Rows, each followed by one of two labels for a hidden trait (new trait and labels in each part):
In the rows, 128 means zero.
[167  84 146 170  84 194 122  87  78  88 103 193 250 150 109  71  87 128
 118 133 159 103 149 129 147 146 131 136  85 113 149 100 166 147 134 244
 133 107 156 129 152 150 116 194 128  73 132  93 112 176 111 125] : (83)
[137 112 105 118 122  82 134 127 113   1  90 166 174 131 113 115 101 105
  98 159 163 167  96 116 122 125 134 120 103 148 121 122 123 128 128 170
 137 141 116 120 110 146 117 149 117  99 100 127 107  93 108 157] : (84)
[127 125 128 117 137 134 127 131 122  95 124 144 130 126 135 137 126 134
 121 121 135 126 108 116 128 128 102 129 143 118 130 107 124 132 126 124
 130 126 122 132 130 128 118 128 137 131 109 134 130 113 123 130] : (83)
[129 117 131 134 127 132 125 127 133 150 140  95 101 128 138 124 128 134
 139 103 121  98 126 123 135 132 120 124 151 118 129 121 133 121 127 110
 124 131 140 129 143 123 130 121 141 160 112 135 137 129 125 119] : (84)
[130 106 139 147 117 149 129 131 149 143 156  59  85 133 120 113 123 132
 153  87  87  71 142 127 133 137 128 122 135 120 125 143 132 125 128 127
 116 136 163 125 152 120 142 118 143 193 102 133 150 145 134 105] : (84)
[130 127 144 125 128 132 129 137 133 176 135 136 120 131 126 126 125 135
 123 113 113 120 129 124 131 135 125 132 135 123 128 121 123 126 127 128
 124 123 139 137 131 118 126 124 130 141 113 131 135 144 129 120] : (83)
[136 117 131 128 118 127 134 131 128  96 123 120 139 129 121 116 111 122
 128 127 133 115 129 122 125 136 130 125 122 129 121 130 129 129 129 143
 126 135 135 127 129 127 135 131 127 145 101 128 133 126 124 133] : (84)
[ 88  60  84 102 157  62 142 119 104  15 116 153 192 137 119 134 147 100
 117  96  36 155 132 105 163 144  85  99 189 124 109  69 130 131 120 239
 145 187 179 152 110 114 122 142 146 117 133 167  95  70 124 133] : (83)
[137  98 146 143 112 135 130 136 147  95 136 100 121 135 117 107 108 120
 134 105 112  95 138 125 123 129 143 129 122 130 126 140 130 122 131 135
 122 139 163 122 140 121 138 127 147 169  88 129 137 134 128 110] : (83)
[137 163 166 142 134 126 131 124 121   1 114  64 255 168  96  99 121 121
 138  80 206 121 148 133 171 161 148 114 136 114 153 139 141 149 121 156
 108 145 181 124 140 105 101 153 178 255  26 134 142 128 120 128] : (83)
[146  85 150  68 102 211 125 111 148 146 125  43  91  88 143 180 142 172
   4 101  75 111 153 127  93 175 177  94 172 123 161 143 119 114 135 177
 101 128 150 121 180  64 106  97 158 123  38 101 136 147 141 135] : (83)
[138 103 139 140 116 135 134 130 144 117 134 114 115 129 114 104 111 116
 118 113 102 102 148 119 129 128 151 123 102 134 123 154 133 127 130 148
 122 140 162 125 144 129 144 131 140 158  82 133 136 123 132 126] : (83)

[120 152 126 131 132 136 138 124 115  80 116 110 151 133 159 126 119] : Y
[112 148 122 140 135 134 153 136 105 118 131  91 128 118 138 137 130] : Y
[123 160 125 125 133 139 139 126 133 115 133 140 124 125 130 122 126] : Y
[129 152 128 124 132 147 138 126 129 123 135 151 128 126 113 125 133] : Y
[141 253 122  97 119 109 140 109 162  76 120 141  84 114 105 110 164] : U
[146 226 120  90 116 124 127 107 167 100 116 179  83 117  92 113 176] : U
[134 250 119 106 123 120 147 116 154 102 127 122  73 109  87 118 156] : U
[115 170 108 125 147 126 150 134 120  67 124  70 138 111 148 128 181] : U
[131 153 119  98 139 138 124 123 154  67 116 115 134 114 139 116 169] : Y
[126 255 114 113 128 128 158 120 133  53 107  79 100 108 148 117 157] : U
[125 133 127 127 130 130 132 128 127 108 125 132 132 127 135 129 128] : Y
[125 157 116 110 144 147 152 137 160  76 117  76 134 105 139 123 151] : Y
[147 193 122  88 123 117 111 110 169  99 128 171  91 113  93 112 179] : U
[108 166 120 138 141 142 167 138 110 123 144 110 109 115 109 137 121] : Y
[123 137 126 134 131 131 136 135 125 131 134 118 142 119 120 128 127] : Y
[144 154 125  98 132 156 127 120 171  49 111 131 146 117 141 104 148] : Y
[130 150 127 122 129 140 130 125 116  69 116 110 167 134 168 122 130] : U
[131 145 129 129 128 131 125 122 135 105 124 145 134 130 141 122 100] : Y
[139 193 116  90 134 127 116 111 156  60 116 133 126 119 139 113 180] : U
[140 134 132 112 125 138 113 114 151 132 133 183 119 130 113 113 128] : Y
[141 223 116 103 126 122 139 120 165 101 127 125  85 112  98 121 166] : U
[133 158 133 109 123 145 126 114 140  82 127 171 137 132 138 116 127] : Y
[137 155 125  99 138 172 141 138 164  79 107 106 145 110 142 113 119] : Y
[141 186 136 103 121 152 118  92 139  11  99 152 185 150 204  98 121] : Y
[126 123 127 131 129 117 129 135 124 150 137 124 122 124 112 133 131] : U
[129 255 113 105 122 124 160 120 145  74 120  89  86 114 120 121 159] : U
[139 134 135 102 140 183 158 143 189 128 112 106 126  98 105 102  96] : Y
[126 163 126 114 135 152 139 122 143  82 141 174 114 122 100 120 132] : Y
[123 163 127 121 135 151 143 126 140 115 141 180 111 123 108 122 130] : Y
[128 147 126 124 128 136 128 121 127  91 117 112 139 132 157 120 129] : U
[139 167 135 102 124 143 116  98 142  66 122 180 149 140 162 105 122] : Y
[148 116 133  89 136 194 141 140 199 125 110 133 129 103 103 106  91] : Y
[140 121 131 104 139 204 157 148 194 121 104  99 135  94 111 111  80] : Y
[139 154 139 112 123 137 109 110 146  81 103 167 148 139 158 109 120] : Y
[121 170 124 121 135 152 149 126 133  95 135 147 120 125 124 124 120] : Y
[130 175 122 110 143 177 166 155 171 145 117  62 114  94  87 124  99] : Y
[139 139 134 114 128 127 112 114 149 111 127 161 137 137 132 114 121] : U
[139 239 120  92 125 134 129 113 161  46 109 134 116 114 142 111 172] : U
[151 165 135  80 135 201 154 125 193  46  86 114 167 111 147  90  81] : Y
[134 141 129  97 140 198 165 146 177  91 102  68 143  98 132 112  87] : Y
